Below is a small trained network, with its code and all its weights. Each question gives an input and a target symbol and asks what happens when units are switched off, that is, made to give their printed mean instead of their output.

import numpy as np


def w(rows, s, z=0):
    codes = np.array(rows[::2]) - 128.0
    scale = np.full(codes.shape[1], s)
    scale[-1] = z or s
    return codes * scale


def softmax(a):
    e = np.exp(a - a.max(-1, keepdims=True))
    return e / e.sum(-1, keepdims=True)


def log_softmax(a):
    a = a - a.max(-1, keepdims=True)
    return a - np.log(np.exp(a).sum(-1, keepdims=True))


def net(x, mask):
    ids = ['αεηθλμπσψω'.index(c) for c in x.split()]
    T = len(ids)
    res = E[ids] + P[:T]
    u = 0
    for l in range(3):
        r = res
        for j in range(2):
            rows = slice(2 * j, 2 * j + 2)
            q, k, v = (r @ M[l][rows].T for M in (Q, K, V))
            z = softmax(np.where(np.tri(T) > 0, q @ k.T / 2**0.5, -1e9)) @ v
            o = O[l][rows]
            res = res + np.where(mask[u + j], z, o[:, -1]) @ o[:, :-1]
        u += 2
    return log_softmax(res[-1] @ U[:, :-1].T + U[:, -1])


Q, K, V, O = {}, {}, {}, {}
E = w([
[183,66,129,163,110,133,209,205,123,184,99,150],'α',
[51,155,126,111,152,133,153,193,34,164,215,148],'ε',
[61,80,143,10,59,131,145,103,112,142,74,111],'η',
[213,62,158,98,185,148,151,107,84,125,188,59],'θ',
[163,203,19,129,173,131,160,97,111,138,81,90],'λ',
[160,238,218,132,188,167,138,121,83,208,51,172],'μ',
[163,146,97,113,50,225,106,93,136,129,194,56],'π',
[138,196,178,197,41,90,197,79,126,101,185,107],'σ',
[13,89,223,127,208,179,209,101,131,78,47,46],'ψ',
[157,124,150,160,76,40,88,116,64,28,64,111],'ω',
],0.012)
P = w([
[193,105,125,116,186,64,42,53,132,95,135,137],'0',
[120,132,74,35,85,129,254,194,38,186,132,67],'1',
[113,162,89,33,77,119,241,185,36,173,123,59],'2',
[101,152,105,61,98,131,220,197,73,148,150,66],'3',
[107,156,100,89,101,117,212,183,75,138,152,72],'4',
[127,152,101,87,88,120,204,170,73,131,147,86],'5',
[140,143,92,96,81,113,179,160,76,120,150,100],'6',
[145,156,105,106,91,114,175,146,86,101,132,106],'7',
[146,157,105,123,86,116,174,117,76,73,124,134],'8',
[157,150,104,143,83,104,150,89,89,67,124,145],'9',
[176,143,87,128,89,97,152,73,62,77,140,150],'10',
[161,126,121,145,95,135,163,107,79,94,124,136],'11',
],0.0055)
Q[0] = w([
[122,97,158,195,124,82,47,113,208,70,114,164],'0.h0',
[93,84,120,131,214,160,77,145,255,142,151,164],'0.h0',
[120,146,133,209,167,155,73,175,211,155,147,192],'0.h1',
[163,237,69,41,39,120,203,160,23,196,186,37],'0.h1',
],0.0047)
K[0] = w([
[154,49,118,47,167,164,157,126,126,175,96,122],'0.h0',
[140,176,86,62,151,181,220,169,94,179,136,40],'0.h0',
[130,131,162,91,106,113,199,175,73,131,126,92],'0.h1',
[126,82,124,150,110,163,83,78,254,87,73,90],'0.h1',
],0.0066)
V[0] = w([
[113,56,42,134,164,110,206,152,98,170,183,165],'0.h0',
[95,112,62,1,221,167,102,153,107,192,83,174],'0.h0',
[226,90,78,124,56,123,84,113,203,137,34,154],'0.h1',
[114,19,232,66,180,82,163,133,152,102,39,120],'0.h1',
],0.0053)
O[0] = w([
[182,30,173,135,116,146,143,114,129,52,103,146,183],'0.h0',
[91,97,93,114,129,160,107,82,182,64,102,220,35],'0.h0',
[70,124,108,253,115,169,153,156,214,142,183,133,6],'0.h1',
[133,81,146,45,141,123,75,158,246,176,107,128,3],'0.h1',
],0.0074,0.0023)
Q[1] = w([
[108,141,115,209,167,210,102,130,215,210,125,106],'1.h0',
[138,101,121,144,177,139,2,120,163,100,119,181],'1.h0',
[87,88,180,209,121,130,66,130,228,160,141,145],'1.h1',
[64,79,145,71,84,228,151,109,144,134,177,138],'1.h1',
],0.0059)
K[1] = w([
[83,150,136,123,59,124,180,196,205,140,92,90],'1.h0',
[80,123,104,77,204,196,176,182,238,169,140,146],'1.h0',
[89,182,137,121,75,108,215,253,70,194,104,146],'1.h1',
[100,138,128,115,48,198,182,120,163,73,106,31],'1.h1',
],0.0056)
V[1] = w([
[72,166,107,201,163,80,205,116,121,149,91,196],'1.h0',
[121,161,154,128,186,160,155,163,208,236,203,109],'1.h0',
[80,107,193,63,54,132,3,175,149,164,185,170],'1.h1',
[108,184,161,113,134,74,175,205,67,185,157,161],'1.h1',
],0.0057)
O[1] = w([
[130,8,114,51,57,135,2,217,103,158,131,140,130],'1.h0',
[102,72,154,241,143,147,121,20,6,189,124,140,3],'1.h0',
[156,102,76,202,142,22,222,92,109,173,124,202,3],'1.h1',
[202,62,61,74,194,105,111,89,27,101,133,136,204],'1.h1',
],0.0064,0.0046)
Q[2] = w([
[179,181,149,103,76,160,155,131,2,128,125,43],'2.h0',
[205,151,40,21,136,162,187,151,63,125,147,101],'2.h0',
[117,150,155,154,95,106,147,181,65,115,178,65],'2.h1',
[187,168,102,48,111,153,201,127,70,54,94,99],'2.h1',
],0.0069)
K[2] = w([
[179,134,166,254,97,93,101,124,159,119,136,151],'2.h0',
[186,169,137,235,145,149,65,48,196,126,132,127],'2.h0',
[128,103,102,108,131,79,98,116,79,71,141,132],'2.h1',
[117,128,155,175,200,125,67,75,87,116,61,144],'2.h1',
],0.0077)
V[2] = w([
[186,58,152,117,222,226,128,164,84,172,151,69],'2.h0',
[167,28,243,128,48,119,69,214,153,98,147,143],'2.h0',
[195,170,90,175,185,40,125,95,122,133,33,255],'2.h1',
[135,118,6,166,124,42,169,120,135,89,191,61],'2.h1',
],0.0044)
O[2] = w([
[124,137,193,93,232,193,210,101,145,31,216,167,149],'2.h0',
[67,127,225,132,195,2,173,119,136,79,126,37,3],'2.h0',
[129,195,101,168,177,163,184,252,71,149,137,115,79],'2.h1',
[236,81,39,167,115,191,174,99,123,20,79,103,145],'2.h1',
],0.0062,0.0023)
U = w([
[151,13,135,155,84,128,162,169,171,176,79,198,216],'α',
[51,149,120,102,173,109,94,182,79,153,218,222,173],'ε',
[68,104,147,37,87,106,93,75,184,164,117,120,179],'η',
[181,39,125,77,202,112,132,84,94,96,197,156,4],'θ',
[140,207,71,75,163,104,123,203,184,79,101,96,172],'λ',
[154,171,199,122,146,130,133,130,149,208,89,182,71],'μ',
[122,98,74,140,82,254,95,112,140,115,138,158,161],'π',
[117,217,185,183,63,158,239,64,139,93,179,159,110],'σ',
[65,102,177,145,217,117,209,108,164,74,126,102,107],'ψ',
[119,117,138,176,61,47,109,144,48,166,92,47,82],'ω',
],0.0053,0.0028)

Each question gives the input, a string of symbols that net reads in full, and the target symbol t.
The units are the heads (2 rows each of Q, K, V and O). Each row of codes is followed by its name. A weight is (code - 128) times the scale printed after its matrix; where a second scale follows, it is the last column's (O and U).
mask holds one flag per head, layer by layer. A switched-off head (its flag False) gives its mean, the last column of its rows in O, instead of its output. The means were averaged over made-up inputs and are rounded, as every weight is.
A unit's drop is (log p(t) with every unit on - log p(t) with that unit switched off) / (log p(t) with every unit on - log p(t) with every unit switched off).
The circuit of an input: a set's keep is (log p(t) with only the set's units on - log p(t) with every unit switched off) / (log p(t) with every unit on - log p(t) with every unit switched off). Starting from all 6 units, units are removed one at a time, each time the one whose removal leaves the highest keep (on an exact tie, the one counted first), for as long as the keep stays at least 0.8.
circuit, biggest first: the units of the circuit, biggest drop first
unit that matters most: the unit with the biggest drop
heads that matter: for each layer, one digit per head in row order, 1 if its drop is at least 0.15 and else 0, layers parted by /
drop of u: that unit's drop, to one decimal
input ε ε ε ε ε λ ω ε ε ω ω, target λ: circuit, biggest first -> 1.h0; 0.h1; 0.h0
input ω ε ε σ ε λ, target ω: unit that matters most -> 0.h1
input λ ε ε μ ε ε ε π π σ ω ψ, target η: circuit, biggest first -> 2.h1; 1.h1; 0.h1; 1.h0
input μ ε ω ε λ σ μ, target ε: circuit, biggest first -> 2.h1; 1.h0; 1.h1
input ε ω η, target λ: circuit, biggest first -> 1.h0; 2.h1; 1.h1
input λ π ε ψ λ ω π, target η: circuit, biggest first -> 1.h1; 2.h1; 1.h0; 0.h1
input ε σ λ ε ω λ ε σ, target λ: heads that matter -> 01 / 11 / 01
input ε λ π ε ε ω α, target λ: circuit, biggest first -> 1.h0; 0.h1; 1.h1; 2.h1
input ε μ θ π ε ω ε ω ε α, target λ: heads that matter -> 01 / 10 / 01
input π ε ω η α λ η, target π: circuit, biggest first -> 2.h0; 0.h0; 1.h0; 2.h1
input π λ μ λ ε θ, target π: circuit, biggest first -> 1.h0; 2.h0; 0.h0; 1.h1
input λ α ψ α ε ε ε, target η: circuit, biggest first -> 2.h1; 1.h1; 0.h1
input μ λ μ, target ε: circuit, biggest first -> 2.h1; 1.h0; 0.h0
input ε σ λ ω σ ω ε, target λ: circuit, biggest first -> 1.h0; 2.h1; 1.h1
input λ ω μ ε μ, target η: circuit, biggest first -> 1.h1; 2.h1; 1.h0; 0.h1
input π λ α π η μ λ, target π: heads that matter -> 11 / 10 / 10
input π λ λ, target π: heads that matter -> 11 / 10 / 11
input ω σ ε α, target ω: unit that matters most -> 2.h0
input ε λ λ ε, target π: heads that matter -> 01 / 01 / 10
input θ ε π, target σ: unit that matters most -> 1.h0
input λ ε σ ε ε ε σ ε ε, target η: drop of 0.h0 -> 0.2
input ε ω θ, target λ: drop of 0.h1 -> 0.3
input θ ε ε π π ε π, target σ: drop of 0.h1 -> 0.2
